In the rows, zero is written as 128.
Each row of numbers belongs to one of the things below and depends on some of the facts about them. Some rows are named. Which thing is each other row?

Some facts about the things:
k_892: Δ b; ε f; ω k_678
k_678: Δ a; ε g; ω k_710
k_375: Δ a; ε f
k_578: Δ b; ε d; ω k_907
k_122: Δ a; ε e
k_409: Δ a; ε e; ω k_299
k_756: Δ a; ε f; ω k_598
k_316: Δ b; ε f; ω k_357
k_314: Δ a; ε f; ω k_661
k_936: Δ a; ε f; ω k_605
k_786: Δ b; ε h; ω k_936
k_357: Δ a; ε d; ω k_69
k_903: Δ a; ε e; ω k_375
k_719: Δ a; ε f; ω k_982
k_946: Δ a; ε d; ω k_348
k_907: Δ a; ε g; ω k_903
k_711: Δ a; ε f; ω k_870
k_849: Δ c; ε g; ω k_304
k_335: Δ b; ε e; ω k_937
k_651: Δ a; ε e
k_165: Δ a; ε d; ω k_460
k_460: Δ a; ε g; ω k_603
k_219: Δ a; ε g; ω k_41
k_343: Δ c; ε e; ω k_769
k_237: Δ a; ε h; ω k_570
k_170: Δ a; ε f; ω k_325
k_589: Δ a; ε d; ω k_945
k_687: Δ a; ε e; ω k_608
k_39: Δ a; ε d; ω k_802
k_159: Δ c; ε g; ω k_509
k_845: Δ b; ε h; ω k_159
k_603: Δ b; ε g; ω k_651
k_509: Δ b; ε f; ω k_343
k_729: Δ c; ε h
k_562: Δ b; ε f; ω k_48
k_332: Δ c; ε g
k_982: Δ c; ε f; ω k_589
k_937: Δ c; ε d; ω k_237
k_661: Δ a; ε d; ω k_79
k_236: Δ c; ε f; ω k_170
k_376: Δ b; ε f; ω k_693
k_832: Δ b; ε g
k_123: Δ b; ε f
k_513: Δ a; ε e; ω k_892
k_739: Δ a; ε e
k_870: Δ c; ε d; ω k_581
k_41: Δ c; ε h; ω k_838
k_987: Δ b; ε g; ω k_316
k_143: Δ b; ε g; ω k_687
k_691: Δ a; ε h; ω k_983
k_176: Δ b; ε g; ω k_376
k_224: Δ b; ε e; ω k_176
k_438: Δ b; ε e; ω k_737
k_526: Δ c; ε e
k_451: Δ a; ε d
k_862: Δ a; ε f
k_348: Δ a; ε e; ω k_60
k_55: Δ b; ε d; ω k_377
k_800: Δ a; ε d; ω k_409
k_503: Δ a; ε g; ω k_906
k_924: Δ a; ε d
k_228: Δ a; ε g
k_48: Δ b; ε h; ω k_55
k_688: Δ b; ε g; ω k_230
k_621: Δ a; ε g
k_537: Δ c; ε f; ω k_503
k_769: Δ c; ε d; ω k_236
k_248: Δ b; ε f; ω k_757
k_299: Δ c; ε g; ω k_987
k_837: Δ b; ε d; ω k_800
k_80: Δ b; ε d
k_605: Δ a; ε f; ω k_812
k_608: Δ a; ε g; ω k_688
k_69: Δ a; ε h; ω k_361
k_971: Δ b; ε e
k_802: Δ c; ε g; ω k_201
k_757: Δ c; ε d; ω k_532
k_737: Δ c; ε f; ω k_342
k_945: Δ c; ε h; ω k_444
k_540: Δ a; ε d; ω k_143
k_349: Δ b; ε h
k_906: Δ c; ε d; ω k_729
k_542: Δ b; ε d
k_304: Δ b; ε e; ω k_621
k_983: Δ c; ε d; ω k_739
k_377: Δ b; ε g; ω k_224
k_703: Δ c; ε f; ω k_80
k_60: Δ a; ε g; ω k_562
k_362: Δ a; ε h; ω k_786
k_710: Δ a; ε h; ω k_845
k_444: Δ c; ε e; ω k_703
k_79: Δ b; ε h; ω k_756
k_598: Δ c; ε h; ω k_335
k_941: Δ b; ε h; ω k_513
k_570: Δ c; ε g; ω k_165
k_342: Δ a; ε d; ω k_941
k_838: Δ c; ε d; ω k_39
k_532: Δ b; ε d; ω k_540
k_230: Δ a; ε f; ω k_946
k_190: Δ a; ε h
k_693: Δ c; ε d; ω k_711
k_812: Δ a; ε h; ω k_524
k_361: Δ c; ε d
k_325: Δ a; ε f; ω k_362
k_201: Δ a; ε h; ω k_451
k_581: Δ c; ε e; ω k_578
k_524: Δ a; ε h; ω k_219
k_536: Δ a; ε d; ω k_719

Some rows with their names:
[142 146 114 155 142  94 175  65  90 114  80 135  61]: k_832
[127 145 100  66 116 188 135 161 169 128  78 137 109]: k_224
[136 135 137 135 137 148 113 131 179 111 130 104  78]: k_945
[156 126  94 108 144 126 181  88  81 170  67 117  77]: k_971
[187 132  97  93 149 118  65 173 135 125 118 116  76]: k_838
[115 137 115 123 141 166 103 118 126 127 115 184  84]: k_248
[132 133  62 136 168 100  70 170 106 105 122 135  50]: k_786
[163 117 107  87 140  89 198  70 107 182  81 107 108]: k_739
[ 99 135 106 145 138 157 126 142 154 105 118 145  75]: k_79
[150 140  77  83 165  61  67 178 148 105 131 137  78]: k_524
[140 133 125 166 119 145 115 110 171  88 117  94 105]: k_570
[116 161 147  78 129 186 117 125 169 111 106 207  93]: k_562
[154 127  76  84 162  81  50 151 120 129 137 173 104]: k_936
[111 131 116 116 137 111 133 129 176 117 128 138 100]: k_691
[132 122  72 108 131 162 133 141 120 143  85 114 101]: k_304
[149 137  71  85 167  59  66 176 143 110 134 138  85]: k_812
[ 79 113 100 191 135 167 139 123 145 112 126 127  81]: k_941
[173 146 106 104 162  97  61 172 147 106 129 109  61]: k_41
[132 110  84 118 153  99  68 132 117 137 143 165 108]: k_325
[107 166 142  95 131 170 141 150 193  95 104 168  73]: k_48
[150 122 126 101 144  85 185  70 125 171 100 142  85]: k_924
[ 74  89  98 197 128 141 147 105 164 125 147 111 117]: k_710
[168 145 106 134 137 108  81 137 149  81 113  95  95]: k_802
[150 130 114 122 148 119 181  81  86 159  86 145  52]: k_542
[115 164 119 117 118 152 130 133 169  76  90 154  97]: k_688
[143 139 132 126 157 124 163  55  82 161  98 183  51]: k_123
[160 125 122 100 150  79 189  71 114 175  96 144  83]: k_451
[ 98 125 118 130 131 128 138 126 189 116 132 140 112]: k_237
[114 157 108 129 121 149 122 134 165  75  94 147  99]: k_143

Rows to name:
[177 144 147 155 138  93 168  48 119 120  94  93  72] : k_332
[122 153 131  78 124 182 135 155 179 114  92 172  87] : k_55
[131 146 125 139 158 103 188  77  99 143  96 142  34] : k_349
[153 131 113 127 148 113 188  74  83 164  83 150  46] : k_80
[186 126 146 123 146 112 179  61 112 171  97 109  54] : k_361
[129 111  80  87 121 140 124 148 164 141 106 112 146] : k_409
[159 115  98 107 123 168 113 141 157 140 105  77 115] : k_444
[127 143 137  60 119 148 139 148 207 127 107 170 121] : k_946
[137 118  86  78 124 128 143 129 164 149  98 115 134] : k_903
[125 116  69 116 127 169 127 148 125 137  91 114 108] : k_438
[152 140 124 154 127 131 110 111 164  89 111  97  99] : k_849
[121 141 100 162 131 132 132 112 129  86  97 133  92] : k_603
[103  81  68 151 113 159 145 121 155 154 116  89 157] : k_513
[ 73  99  86 220 135 169 139 113 128 119 134 115  85] : k_845
[119 149 148  65 125 151 120 121 196 128 121 198 123] : k_230
[ 90  96  83 200 138 173 104 100  96 135 134 161  95] : k_509
[125 106  80 132 148 109  77 124 117 136 146 161 114] : k_170
[120 134 104 128 123 102 125 119 173  91 114 130 128] : k_503
[169 142 158 140 156 100 185  58 123 148 108 101  42] : k_729
[158 117  99  88 139  93 188  78 111 179  83 110 107] : k_122
[143  92  87 181 134 153 100 130 133 140 134  91  93] : k_769
[151 137 122 130 141  52 188  48 117 125  91 125  96] : k_621
[142  83  70 174 125 166 108 132 125 150 120  51 124] : k_343

